Below is a small trained network, with its code and all its weights. Each question gives an input and a class and asks what happens when units are switched off, that is, made to give their printed mean instead of their output.

import numpy as np


def w(rows, s, z=0):
    codes = np.array(rows[::2]) - 128.0
    scale = np.full(codes.shape[1], s)
    scale[-1] = z or s
    return codes * scale


def norm(h):
    return h / np.sqrt((h * h).mean(-1, keepdims=True) + 1e-5)


def f(y):
    return np.maximum(y, 0)


def log_softmax(a):
    a = a - a.max(-1, keepdims=True)
    return a - np.log(np.exp(a).sum(-1, keepdims=True))


def net(x, mask):
    res = np.array(x, float).reshape(1, 7) / 4 @ E
    u = 0
    for l in range(4):
        y = f(norm(res) @ A[l][:, :-1].T + A[l][:, -1])
        res = res + np.where(mask[u : u + 3], y, B[l][:, -1]) @ B[l][:, :-1]
        u += 3
    return log_softmax(norm(res)[-1] @ U[:, :-1].T + U[:, -1])


A, B = {}, {}
E = w([
[121,48,147,190,198,2,118,78,76,102,115,148],'x0',
[174,112,138,155,119,179,195,89,109,106,210,179],'x1',
[206,152,229,94,149,142,152,63,150,99,38,87],'x2',
[41,130,216,154,156,156,167,208,125,92,124,182],'x3',
[126,168,120,196,131,115,150,117,150,133,137,88],'x4',
[138,147,110,149,142,113,152,146,119,150,117,154],'x5',
[143,78,130,186,81,178,128,151,137,129,70,130],'x6',
],0.0074)
A[0] = w([
[131,29,38,201,114,200,112,122,249,111,36,115,172],'0.n0',
[108,164,115,101,159,48,20,246,153,136,26,45,1],'0.n1',
[129,254,136,24,216,23,91,103,191,104,250,126,48],'0.n2',
],0.0051,0.0026)
B[0] = w([
[105,86,111,107,134,167,167,101,124,154,43,207,254],'0.n0',
[170,191,146,176,128,202,136,63,103,76,249,203,251],'0.n1',
[93,61,111,146,120,216,187,127,189,131,29,215,233],'0.n2',
],0.011,0.0041)
A[1] = w([
[76,116,73,121,75,107,128,157,149,117,143,143,7],'1.n0',
[138,205,117,86,2,182,134,205,144,156,109,94,11],'1.n1',
[82,126,74,139,67,139,115,135,102,105,181,114,109],'1.n2',
],0.0079,0.0019)
B[1] = w([
[130,156,88,106,128,139,230,207,114,147,103,63,190],'1.n0',
[106,95,125,133,180,12,183,80,151,48,156,124,255],'1.n1',
[148,102,114,109,133,147,67,145,9,201,148,87,208],'1.n2',
],0.014,0.0045)
A[2] = w([
[175,191,141,82,185,142,146,182,145,101,27,53,2],'2.n0',
[149,135,171,110,63,150,199,112,52,118,227,169,5],'2.n1',
[254,180,7,90,75,88,131,59,190,241,101,114,106],'2.n2',
],0.0048,0.00087)
B[2] = w([
[186,128,139,96,169,169,228,218,111,168,97,44,155],'2.n0',
[219,176,188,252,129,95,148,73,255,63,189,150,252],'2.n1',
[39,127,231,101,65,113,57,49,174,154,164,131,253],'2.n2',
],0.0095,0.0032)
A[3] = w([
[134,79,98,198,140,67,80,113,78,78,61,131,253],'3.n0',
[97,159,227,174,106,104,130,254,176,111,127,115,181],'3.n1',
[225,161,212,98,142,155,158,73,134,109,109,64,120],'3.n2',
],0.0071,0.00057)
B[3] = w([
[136,150,109,103,143,152,162,141,165,49,121,84,218],'3.n0',
[103,97,133,64,72,89,8,100,155,164,112,116,195],'3.n1',
[128,152,91,142,143,139,110,218,80,158,162,112,253],'3.n2',
],0.016,0.0049)
U = w([
[119,133,100,117,183,9,162,130,146,23,137,85,11],'0',
[86,107,135,149,109,224,167,145,171,163,47,168,203],'1',
[143,168,130,135,156,102,127,218,6,238,153,83,223],'2',
[193,177,158,208,99,137,73,114,127,117,201,172,48],'3',
[98,109,207,92,48,35,41,100,166,210,127,101,151],'4',
],0.011,0.0011)

Each question gives the input, the list of numbers given to net, and the class t.
The units are the neurons (one row each of A and B). Each row of codes is followed by its name. A weight is (code - 128) times the scale printed after its matrix; where a second scale follows, it is the last column's (A, B and U).
mask holds one flag per neuron, layer by layer. A switched-off neuron (its flag False) gives its mean, the last column of its row in B, instead of its output. The means were averaged over made-up inputs and are rounded, as every weight is.
A unit's drop is (log p(t) with every unit on - log p(t) with that unit switched off) / (log p(t) with every unit on - log p(t) with every unit switched off).
The circuit of an input: a set's keep is (log p(t) with only the set's units on - log p(t) with every unit switched off) / (log p(t) with every unit on - log p(t) with every unit switched off). Starting from all 12 units, units are removed one at a time, each time the one whose removal leaves the highest keep (on an exact tie, the one counted first), for as long as the keep stays at least 0.8.
circuit, biggest first: the units of the circuit, biggest drop first
unit that matters most: the unit with the biggest drop
k most important neurons: the k neurons with the biggest drops, biggest first
k most important neurons of layer l: the k neurons of layer l with the biggest drops, biggest first
input [3,-3,5,-5,-7,7,1], class 2: unit that matters most => 3.n2
input [6,2,5,8,-8,6,-6], class 4: circuit, biggest first => 1.n1; 3.n1; 0.n0
input [-6,-6,6,7,6,0,-5], class 4: 3 most important neurons => 3.n1; 0.n0; 3.n0
input [7,8,-4,-4,7,4,8], class 1: 4 most important neurons => 1.n1; 0.n0; 0.n1; 3.n2
input [7,3,-7,8,-6,7,-8], class 1: circuit, biggest first => 1.n1; 0.n2
input [-2,1,-1,8,-5,1,7], class 4: 2 most important neurons => 3.n1; 0.n2
input [3,7,-6,-6,-2,2,7], class 1: 4 most important neurons => 0.n0; 0.n1; 1.n1; 3.n2
input [-6,8,-3,3,-4,-7,3], class 3: 3 most important neurons => 2.n1; 1.n2; 3.n0
input [1,6,-2,7,4,6,3], class 4: 2 most important neurons => 3.n1; 0.n1
input [-7,-1,-4,-2,0,-1,5], class 0: 2 most important neurons => 1.n1; 0.n2
input [-7,-3,3,-2,1,5,7], class 0: 3 most important neurons => 1.n1; 0.n2; 1.n0
input [1,1,-5,5,2,8,3], class 2: circuit, biggest first => 1.n2; 0.n2
input [4,-4,-2,7,-3,-7,4], class 4: 3 most important neurons => 3.n1; 1.n1; 0.n2
input [-2,-8,8,0,2,-2,-7], class 2: circuit, biggest first => 3.n2
input [-4,8,6,8,0,2,3], class 3: circuit, biggest first => 2.n1; 0.n2
input [-6,-6,5,-4,-4,5,6], class 0: 4 most important neurons => 1.n1; 0.n2; 1.n2; 1.n0
input [7,-8,-7,1,2,-5,-4], class 3: 2 most important neurons => 0.n1; 1.n1
input [6,-1,5,7,4,0,-5], class 4: circuit, biggest first => 3.n1; 1.n1
input [6,-8,6,8,0,6,-7], class 3: 2 most important neurons of layer 1 => 1.n1; 1.n0
input [4,8,-4,-3,6,-7,-8], class 1: unit that matters most => 0.n2
input [-5,-6,2,5,5,-7,-4], class 3: 2 most important neurons of layer 0 => 0.n1; 0.n0
